Here is a tiny trained network, its code and every weight. The questions are about switching its units off for an input and a class, where a switched-off unit gives its printed mean instead of its output.

import numpy as np


def w(rows, s, z=0):
    codes = np.array(rows[::2]) - 128.0
    scale = np.full(codes.shape[1], s)
    scale[-1] = z or s
    return codes * scale


def f(y):
    return y / 2 * (1 + np.tanh(0.7978845608 * (y + 0.044715 * y**3)))


def log_softmax(a):
    a = a - a.max(-1, keepdims=True)
    return a - np.log(np.exp(a).sum(-1, keepdims=True))


def net(x, mask):
    res = np.array(x, float).reshape(1, 7) / 4 @ E
    y = f(res @ A[0][:, :-1].T + A[0][:, -1])
    res = res + np.where(mask, y, B[0][:, -1]) @ B[0][:, :-1]
    return log_softmax(res[-1] @ U[:, :-1].T + U[:, -1])


A, B = {}, {}
E = w([
[8,68,114,167,174,148,84,86,94],'x0',
[161,57,156,41,129,190,39,149,181],'x1',
[138,113,130,129,129,126,136,114,125],'x2',
[117,122,134,103,143,119,147,129,132],'x3',
[137,116,140,130,150,144,152,122,135],'x4',
[116,115,103,93,125,91,133,113,131],'x5',
[157,116,150,189,206,16,87,169,180],'x6',
],0.011)
A[0] = w([
[101,72,136,182,209,70,90,158,167,56],'n1',
[74,164,116,131,110,129,152,138,90,107],'n2',
[101,122,123,70,81,202,88,113,147,153],'n3',
[210,127,152,54,121,104,124,193,123,128],'n4',
[98,162,107,168,137,134,164,83,97,229],'n5',
[201,183,111,45,18,179,218,131,134,253],'n6',
[112,48,132,62,128,215,16,106,157,120],'n7',
[5,85,106,137,105,197,128,63,90,154],'n8',
[191,61,139,59,138,164,30,178,200,159],'n9',
[54,49,136,198,198,73,65,118,149,89],'n10',
[253,173,142,147,160,13,142,166,174,149],'n11',
[115,183,125,190,114,69,156,132,150,173],'n12',
],0.011,0.005)
B[0] = w([
[196,192,126,120,108,128,93,84,81,205],'n1',
[84,151,127,123,122,143,113,118,168,166],'n2',
[121,86,133,104,173,136,138,164,63,203],'n3',
[156,130,155,183,101,137,62,110,144,176],'n4',
[62,161,114,132,99,124,170,126,186,202],'n5',
[148,227,93,85,159,114,126,94,24,244],'n6',
[197,28,108,86,145,116,118,186,75,240],'n7',
[1,67,144,133,106,144,176,136,163,252],'n8',
[154,103,191,163,148,127,10,90,152,227],'n9',
[176,219,109,92,148,137,129,123,56,225],'n10',
[177,43,118,140,129,120,191,196,207,229],'n11',
[179,109,112,113,133,138,201,140,124,192],'n12',
],0.016,0.017)
U = w([
[137,244,68,108,101,128,204,109,94,178],'0',
[149,39,105,101,136,141,202,222,117,190],'1',
[150,159,135,91,145,147,104,108,46,160],'2',
[152,103,171,169,107,128,112,135,180,4],'3',
[36,115,125,126,74,169,174,122,139,49],'4',
],0.011,0.0029)

Each question gives the input, the list of numbers given to net, and the class t.
The units are the neurons (one row each of A and B). Each row of codes is followed by its name. A weight is (code - 128) times the scale printed after its matrix; where a second scale follows, it is the last column's (A, B and U).
mask holds one flag per neuron, in row order. A switched-off neuron (its flag False) gives its mean, the last column of its row in B, instead of its output. The means were averaged over made-up inputs and are rounded, as every weight is.
A unit's drop is (log p(t) with every unit on - log p(t) with that unit switched off) / (log p(t) with every unit on - log p(t) with every unit switched off).
The circuit of an input: a set's keep is (log p(t) with only the set's units on - log p(t) with every unit switched off) / (log p(t) with every unit on - log p(t) with every unit switched off). Starting from all 12 units, units are removed one at a time, each time the one whose removal leaves the highest keep (on an exact tie, the one counted first), for as long as the keep stays at least 0.8.
circuit, biggest first: the units of the circuit, biggest drop first
most important unit: the unit with the biggest drop
k most important neurons: the k neurons with the biggest drops, biggest first
drop when u is switched off: that unit's drop, to one decimal
input [6,6,1,-1,-6,-5,-6], class 1: circuit, biggest first : [n7]
input [-3,-4,-3,8,0,5,0], class 0: 4 most important neurons : [n7; n8; n6; n3]
input [4,-1,7,7,5,-6,2], class 0: 2 most important neurons : [n9; n7]
input [4,0,-2,-3,-5,-7,0], class 4: 2 most important neurons : [n6; n11]
input [-5,1,-5,-6,-7,7,-1], class 2: 2 most important neurons : [n6; n5]
input [1,-6,-8,3,2,-6,-1], class 4: 3 most important neurons : [n6; n10; n1]
input [-7,4,4,3,-6,-4,1], class 3: 3 most important neurons : [n11; n10; n4]
input [2,-7,-6,3,3,-7,0], class 4: 3 most important neurons : [n6; n10; n1]
input [1,-4,1,-6,-6,-5,-2], class 4: 3 most important neurons : [n10; n6; n1]
input [-1,5,-7,-4,2,5,1], class 3: 2 most important neurons : [n9; n6]
input [2,-4,-5,2,-5,0,8], class 0: 2 most important neurons : [n10; n1]
input [0,7,0,-7,6,7,-6], class 2: 2 most important neurons : [n6; n11]
input [8,1,5,-7,-7,-5,-8], class 1: 2 most important neurons : [n7; n3]
input [-8,1,8,-8,1,8,7], class 3: most important unit : n4
input [1,-3,2,-2,0,-2,8], class 0: 4 most important neurons : [n1; n10; n7; n8]
input [6,1,5,-6,-8,-7,-5], class 1: drop when n3 is switched off : 1.0
input [1,-2,2,8,6,-6,-7], class 4: drop when n8 is switched off : 1.0
input [5,0,4,3,-2,-4,4], class 0: drop when n7 is switched off : 0.2
